Below is a small trained network, with its code and all its weights. Each question gives an input and a class and asks what happens when units are switched off, that is, made to give their printed mean instead of their output.

import numpy as np


def w(rows, s, z=0):
    codes = np.array(rows[::2]) - 128.0
    scale = np.full(codes.shape[1], s)
    scale[-1] = z or s
    return codes * scale


def f(y):
    return y / 2 * (1 + np.tanh(0.7978845608 * (y + 0.044715 * y**3)))


def log_softmax(a):
    a = a - a.max(-1, keepdims=True)
    return a - np.log(np.exp(a).sum(-1, keepdims=True))


def net(x, mask):
    res = np.array(x, float).reshape(1, 7) / 4 @ E
    y = f(res @ A[0][:, :-1].T + A[0][:, -1])
    res = res + np.where(mask, y, B[0][:, -1]) @ B[0][:, :-1]
    return log_softmax(res[-1] @ U[:, :-1].T + U[:, -1])


A, B = {}, {}
E = w([
[82,113,117,126,129,165,85,132,8,123],'x0',
[254,113,142,189,119,116,120,95,74,141],'x1',
[107,118,93,210,226,100,88,197,148,219],'x2',
[77,96,169,209,44,117,68,68,163,146],'x3',
[163,153,191,73,180,157,10,113,166,97],'x4',
[128,129,129,130,128,129,128,128,129,128],'x5',
[101,147,217,191,191,140,171,110,118,38],'x6',
],0.0051)
A[0] = w([
[180,141,104,60,205,128,184,170,108,116,16],'n1',
[145,134,146,103,159,126,52,125,149,98,87],'n2',
[107,129,148,175,76,127,92,116,151,136,57],'n3',
[138,136,140,135,138,115,147,131,160,124,46],'n4',
[148,138,149,105,149,130,66,121,145,110,113],'n5',
[112,131,157,147,154,128,148,125,126,100,78],'n6',
[104,129,145,182,72,121,87,117,162,127,40],'n7',
[120,132,120,155,160,116,113,138,128,155,85],'n8',
[116,131,101,163,99,126,194,138,121,139,97],'n9',
[204,134,135,170,122,133,120,113,99,140,94],'n10',
[39,149,123,93,133,128,128,136,159,125,72],'n11',
[195,128,136,160,128,118,121,119,96,135,78],'n12',
[123,127,118,158,163,126,117,141,135,157,104],'n13',
[135,136,133,98,87,121,145,110,123,95,57],'n14',
[147,126,147,88,69,129,153,106,122,88,87],'n15',
[147,122,86,84,81,122,93,140,129,181,86],'n16',
[124,132,130,128,128,121,125,122,125,125,98],'n17',
[123,129,119,156,159,129,116,142,133,154,115],'n18',
[122,128,105,174,174,125,114,150,153,161,104],'n19',
[146,132,150,104,155,136,71,117,154,112,81],'n20',
[110,118,138,168,89,129,97,110,150,128,47],'n21',
[121,123,113,161,171,117,109,144,132,154,110],'n22',
[204,132,137,170,116,130,118,119,105,133,93],'n23',
[138,130,138,101,87,130,133,117,120,96,79],'n24',
[145,122,91,97,89,129,100,142,132,168,118],'n25',
[112,128,166,157,157,133,148,120,119,94,92],'n26',
[123,128,117,159,167,125,110,140,131,155,93],'n27',
[113,128,168,165,161,126,151,129,118,83,95],'n28',
[111,124,100,160,105,126,190,129,117,138,91],'n29',
[135,127,138,96,93,132,143,104,118,103,118],'n30',
[115,130,164,173,163,131,154,126,124,80,117],'n31',
[78,122,118,128,134,147,79,132,15,126,6],'n32',
[108,127,103,162,105,117,196,125,111,140,77],'n33',
[173,127,130,142,126,128,177,126,253,137,44],'n34',
[44,130,126,90,138,138,134,139,164,127,104],'n35',
],0.013,0.0022)
B[0] = w([
[85,67,135,147,176,152,140,2,53,151,253],'n1',
[132,105,164,112,119,134,135,186,113,229,204],'n2',
[115,98,119,119,176,147,150,58,77,144,186],'n3',
[132,147,116,126,125,103,114,128,122,123,131],'n4',
[138,111,152,119,106,126,143,179,116,207,192],'n5',
[125,141,96,132,114,119,123,111,159,142,152],'n6',
[103,89,129,135,176,155,143,46,69,138,193],'n7',
[132,142,149,131,122,173,135,132,130,107,152],'n8',
[139,102,168,106,117,130,118,170,122,208,184],'n9',
[118,54,98,122,132,102,130,163,157,71,193],'n10',
[145,35,96,140,132,107,132,160,149,59,208],'n11',
[122,65,106,130,132,113,133,155,148,80,177],'n12',
[129,151,140,127,119,178,135,134,131,104,159],'n13',
[124,151,153,135,134,184,130,140,131,100,162],'n14',
[127,176,153,136,126,216,134,155,132,75,197],'n15',
[126,174,75,146,100,107,122,77,209,170,210],'n16',
[126,128,125,132,129,129,126,127,127,129,123],'n17',
[131,146,144,125,117,171,140,131,128,105,156],'n18',
[129,177,147,131,116,198,131,139,147,85,185],'n19',
[140,107,159,109,115,124,124,173,118,202,187],'n20',
[111,106,126,122,159,136,146,80,90,142,169],'n21',
[127,153,150,124,120,191,133,135,136,96,171],'n22',
[133,60,95,128,129,102,125,163,149,75,190],'n23',
[125,159,142,136,126,174,138,142,136,109,161],'n24',
[124,167,92,135,112,105,132,95,190,154,192],'n25',
[127,161,90,130,110,115,125,104,168,151,169],'n26',
[126,149,150,130,118,178,144,136,126,104,161],'n27',
[129,158,88,130,104,118,118,93,184,158,181],'n28',
[143,104,156,105,126,137,118,173,123,205,179],'n29',
[131,159,148,143,132,182,128,139,136,106,170],'n30',
[131,164,79,129,102,117,126,94,186,164,189],'n31',
[147,216,170,119,144,3,101,145,54,84,210],'n32',
[140,96,165,105,124,134,121,179,121,216,183],'n33',
[134,218,150,123,132,12,90,153,48,74,215],'n34',
[148,37,94,137,129,107,132,163,146,64,213],'n35',
],0.026,0.0056)
U = w([
[159,83,189,79,97,135,131,205,119,248,184],'0',
[62,79,126,151,205,149,174,5,55,138,2],'1',
[133,195,177,154,101,239,158,160,152,53,172],'2',
[154,10,66,146,124,80,135,188,175,41,116],'3',
[154,223,159,124,132,2,56,141,55,84,213],'4',
[125,183,42,157,62,104,121,61,242,180,103],'5',
],0.0068,0.00078)

Each question gives the input, the list of numbers given to net, and the class t.
The units are the neurons (one row each of A and B). Each row of codes is followed by its name. A weight is (code - 128) times the scale printed after its matrix; where a second scale follows, it is the last column's (A, B and U).
mask holds one flag per neuron, in row order. A switched-off neuron (its flag False) gives its mean, the last column of its row in B, instead of its output. The means were averaged over made-up inputs and are rounded, as every weight is.
A unit's drop is (log p(t) with every unit on - log p(t) with that unit switched off) / (log p(t) with every unit on - log p(t) with every unit switched off).
The circuit of an input: a set's keep is (log p(t) with only the set's units on - log p(t) with every unit switched off) / (log p(t) with every unit on - log p(t) with every unit switched off). Starting from the 12 units with the biggest drops (on a tie, the unit counted first), units are removed one at a time, each time the one whose removal leaves the highest keep (on an exact tie, the one counted first), for as long as the keep stays at least 0.8.
units of the circuit, in order: the units of the circuit, biggest drop first
k most important neurons: the k neurons with the biggest drops, biggest first
drop when u is switched off: that unit's drop, to one decimal
input [7,4,4,-2,1,6,-5], class 4: units of the circuit, in order => [n32]
input [-3,-8,5,-7,-5,8,-4], class 3: 2 most important neurons => [n35, n11]
input [4,6,-7,1,-7,2,-1], class 0: 2 most important neurons => [n33, n9]
input [5,8,-6,-5,3,3,0], class 3: 3 most important neurons => [n10, n23, n12]
input [-1,-3,-7,8,-8,-6,7], class 0: 4 most important neurons => [n33, n9, n29, n1]
input [4,8,5,-7,6,4,0], class 3: 4 most important neurons => [n10, n23, n12, n7]
input [6,2,7,-6,-7,6,7], class 0: 2 most important neurons => [n33, n9]
input [3,3,-2,2,5,-2,6], class 5: 2 most important neurons => [n31, n28]
input [5,-2,-5,4,5,4,-1], class 0: 4 most important neurons => [n34, n2, n1, n5]
input [-1,5,-7,-7,4,0,-1], class 1: 2 most important neurons => [n1, n19]
input [7,-6,4,2,-2,1,-2], class 4: 2 most important neurons => [n32, n10]
input [8,-7,8,-6,-4,5,-1], class 2: 2 most important neurons => [n19, n22]
input [-7,-6,0,-8,5,-4,-5], class 1: 2 most important neurons => [n1, n32]
input [2,4,8,-3,6,3,-3], class 2: units of the circuit, in order => [n19]
input [5,-7,-8,0,7,-5,5], class 2: 2 most important neurons => [n15, n30]
input [5,-3,-5,-3,5,5,4], class 0: 4 most important neurons => [n34, n2, n5, n20]
input [-4,-8,-6,7,-2,0,8], class 3: 3 most important neurons => [n11, n35, n1]
input [-3,4,4,6,1,1,2], class 1: drop when n34 is switched off => 0.0
input [6,8,5,-2,-7,4,4], class 3: drop when n2 is switched off => 0.5
input [0,5,-2,-2,-1,-5,-6], class 5: units of the circuit, in order => [n16]
input [3,-3,-1,2,4,1,5], class 5: drop when n28 is switched off => 0.2
input [6,-1,-1,3,0,-2,2], class 4: drop when n32 is switched off => 0.3
